Below are the code and all the weights of a small trained network. Each question names an input and a class and asks about switching units off, where a switched-off unit gives its printed mean instead of its output.

import numpy as np


def w(rows, s, z=0):
    codes = np.array(rows[::2]) - 128.0
    scale = np.full(codes.shape[1], s)
    scale[-1] = z or s
    return codes * scale


def norm(h):
    return h / np.sqrt((h * h).mean(-1, keepdims=True) + 1e-5)


def f(y):
    return y / 2 * (1 + np.tanh(0.7978845608 * (y + 0.044715 * y**3)))


def log_softmax(a):
    a = a - a.max(-1, keepdims=True)
    return a - np.log(np.exp(a).sum(-1, keepdims=True))


def net(x, mask):
    res = np.array(x, float).reshape(1, 7) / 4 @ E
    u = 0
    for l in range(3):
        y = f(norm(res) @ A[l][:, :-1].T + A[l][:, -1])
        res = res + np.where(mask[u : u + 7], y, B[l][:, -1]) @ B[l][:, :-1]
        u += 7
    return log_softmax(norm(res)[-1] @ U[:, :-1].T + U[:, -1])


A, B = {}, {}
E = w([
[125,126,130,121,126,128,124,130,129,127,128,128],'x0',
[211,64,176,65,106,251,105,56,160,97,106,193],'x1',
[128,129,125,126,128,131,127,127,131,129,130,131],'x2',
[130,125,122,131,127,129,132,125,127,124,129,124],'x3',
[237,169,187,90,66,11,150,87,211,95,38,54],'x4',
[134,240,127,18,98,79,41,184,149,101,220,246],'x5',
[29,64,158,35,19,151,48,141,152,196,126,21],'x6',
],0.0017)
A[0] = w([
[189,159,129,75,62,33,180,87,224,96,61,83,74],'L0N0',
[179,90,203,62,134,253,106,89,164,113,76,194,61],'L0N1',
[48,83,49,132,140,204,136,146,93,157,195,180,74],'L0N2',
[129,188,107,66,105,105,54,161,137,70,196,171,5],'L0N3',
[78,78,183,83,69,126,56,132,138,202,137,73,67],'L0N4',
[132,194,100,63,104,107,52,166,136,73,190,170,28],'L0N5',
[124,120,112,127,119,123,137,119,137,125,133,134,128],'L0N6',
],0.0027,0.0019)
B[0] = w([
[168,141,224,181,196,167,5,183,7,170,124,113,254],'L0N0',
[154,59,33,172,60,51,124,86,116,82,252,88,231],'L0N1',
[210,164,237,154,144,129,52,143,104,137,95,94,207],'L0N2',
[104,61,152,143,131,103,184,103,135,210,67,161,154],'L0N3',
[147,204,79,110,177,166,187,143,158,63,97,134,207],'L0N4',
[112,64,155,143,128,104,189,101,140,213,70,160,165],'L0N5',
[127,131,133,130,127,133,123,127,124,129,124,128,128],'L0N6',
],0.0031,0.0019)
A[1] = w([
[72,191,127,146,165,71,145,184,109,168,111,107,55],'L1N0',
[130,54,102,204,157,170,173,102,88,87,74,18,88],'L1N1',
[32,117,1,134,149,188,179,139,128,128,189,174,27],'L1N2',
[127,182,118,95,124,121,89,154,124,81,172,156,35],'L1N3',
[124,142,128,118,128,129,121,130,125,108,138,134,106],'L1N4',
[120,197,123,68,119,100,84,162,131,86,186,186,46],'L1N5',
[58,76,162,89,66,120,62,131,120,185,151,82,2],'L1N6',
],0.003,0.00093)
B[1] = w([
[194,41,116,130,78,127,108,32,152,72,178,122,177],'L1N0',
[81,98,172,94,86,66,160,127,167,236,104,253,255],'L1N1',
[211,164,223,123,106,81,72,125,138,129,61,62,150],'L1N2',
[113,85,136,148,127,129,152,109,133,149,94,119,125],'L1N3',
[125,113,126,132,128,129,133,122,125,133,119,122,122],'L1N4',
[93,52,147,157,122,122,182,102,137,183,63,130,147],'L1N5',
[146,189,80,137,191,161,209,123,140,74,93,150,172],'L1N6',
],0.0032,0.0024)
A[2] = w([
[42,179,95,190,144,3,137,172,104,147,164,55,68],'L2N0',
[52,154,95,47,98,181,119,149,157,99,114,44,2],'L2N1',
[42,104,112,171,194,237,79,162,63,156,202,175,73],'L2N2',
[101,163,134,62,112,81,117,147,148,160,156,223,63],'L2N3',
[210,158,138,199,203,100,201,92,108,81,136,211,105],'L2N4',
[126,217,125,32,94,65,58,144,145,99,193,235,77],'L2N5',
[83,83,175,53,62,162,101,105,163,153,95,42,131],'L2N6',
],0.0029,0.0014)
B[2] = w([
[223,39,122,62,72,250,99,46,153,71,190,204,172],'L2N0',
[114,189,84,138,174,152,167,158,137,92,109,152,139],'L2N1',
[236,184,192,103,104,4,98,119,153,97,59,48,187],'L2N2',
[118,71,134,187,132,161,178,98,128,165,82,83,145],'L2N3',
[7,183,70,46,118,188,121,191,152,112,124,55,249],'L2N4',
[97,72,134,228,142,144,177,113,103,161,103,80,163],'L2N5',
[103,190,83,171,201,115,149,169,95,93,165,172,230],'L2N6',
],0.0035,0.0022)
U = w([
[201,184,244,149,152,83,41,157,91,139,83,79,222],'0',
[54,51,147,161,122,104,210,110,141,253,80,184,130],'1',
[55,225,35,92,168,189,165,181,147,61,124,116,145],'2',
[189,34,79,115,67,144,103,56,137,60,247,139,2],'3',
],0.0063,0.00075)

Each question gives the input, the list of numbers given to net, and the class t.
The units are the neurons (one row each of A and B). Each row of codes is followed by its name. A weight is (code - 128) times the scale printed after its matrix; where a second scale follows, it is the last column's (A, B and U).
mask holds one flag per neuron, layer by layer. A switched-off neuron (its flag False) gives its mean, the last column of its row in B, instead of its output. The means were averaged over made-up inputs and are rounded, as every weight is.
A unit's drop is (log p(t) with every unit on - log p(t) with that unit switched off) / (log p(t) with every unit on - log p(t) with every unit switched off).
The circuit of an input: a set's keep is (log p(t) with only the set's units on - log p(t) with every unit switched off) / (log p(t) with every unit on - log p(t) with every unit switched off). Starting from the 12 units with the biggest drops (on a tie, the unit counted first), units are removed one at a time, each time the one whose removal leaves the highest keep (on an exact tie, the one counted first), for as long as the keep stays at least 0.8.
circuit, biggest first: the units of the circuit, biggest drop first
unit that matters most: the unit with the biggest drop
top k neurons: the k neurons with the biggest drops, biggest first
top k neurons in layer l: the k neurons of layer l with the biggest drops, biggest first
drop of u: that unit's drop, to one decimal
input [3,4,3,6,-2,-3,-7], class 2: circuit, biggest first -> L2N4
input [6,-8,3,3,-6,1,0], class 3: top 2 neurons -> L2N0, L0N0
input [-5,7,-4,4,3,8,8], class 1: top 2 neurons in layer 2 -> L2N5, L2N4
input [8,-2,-6,-5,-6,6,1], class 0: top 2 neurons in layer 0 -> L0N2, L0N1
input [-5,-1,-3,-3,2,0,-4], class 2: top 2 neurons -> L2N4, L0N2
input [-1,-6,-8,4,-8,-5,2], class 0: top 3 neurons -> L2N2, L0N1, L0N2
input [-2,-1,5,-1,-4,-5,-8], class 2: top 2 neurons -> L2N4, L0N0
input [5,-5,-3,8,-2,0,4], class 3: top 3 neurons -> L2N0, L2N4, L0N2
input [6,8,5,-4,-6,8,6], class 1: top 2 neurons in layer 1 -> L1N0, L1N5
input [-8,-8,8,-5,-7,0,7], class 3: top 4 neurons -> L2N0, L0N0, L1N0, L2N4
input [-3,-5,-7,5,5,7,-7], class 1: circuit, biggest first -> L2N5, L1N5, L0N2
input [1,-6,-3,8,-6,2,6], class 0: top 2 neurons -> L0N2, L2N2
input [-7,-7,6,7,6,3,4], class 3: top 3 neurons -> L2N0, L0N2, L1N2
input [-6,-8,1,-4,6,8,-4], class 1: unit that matters most -> L0N1
input [-4,-6,5,6,-1,-2,6], class 2: top 3 neurons in layer 0 -> L0N1, L0N4, L0N0
input [8,7,4,4,6,8,3], class 1: top 3 neurons -> L2N5, L0N2, L1N0
input [-5,-6,4,-6,0,-1,5], class 3: top 3 neurons -> L2N0, L2N4, L1N0
input [-8,0,3,1,-8,7,-8], class 0: top 2 neurons -> L2N2, L1N1
input [-4,7,1,-4,-1,-1,7], class 2: circuit, biggest first -> L2N6, L0N4
input [8,2,0,-1,-7,7,-1], class 0: circuit, biggest first -> L2N2
input [-2,0,-1,-6,-7,-7,5], class 0: top 3 neurons in layer 0 -> L0N2, L0N5, L0N3
input [2,5,7,5,6,-8,-5], class 1: top 2 neurons -> L1N1, L0N2
input [0,5,-6,-7,-5,2,2], class 0: top 4 neurons -> L2N2, L0N2, L1N0, L2N0
input [-5,6,-7,3,6,0,-7], class 2: top 3 neurons in layer 2 -> L2N4, L2N2, L2N0
input [-5,7,-6,3,6,2,-7], class 2: top 2 neurons in layer 1 -> L1N0, L1N2
input [8,-4,4,-3,-6,0,3], class 0: top 2 neurons -> L0N2, L2N2
input [6,4,7,-6,-5,8,5], class 1: unit that matters most -> L0N0
input [-6,2,-3,-1,0,7,7], class 1: top 3 neurons in layer 2 -> L2N4, L2N3, L2N5
input [6,-2,5,5,-4,8,-1], class 1: drop of L0N4 -> 0.0
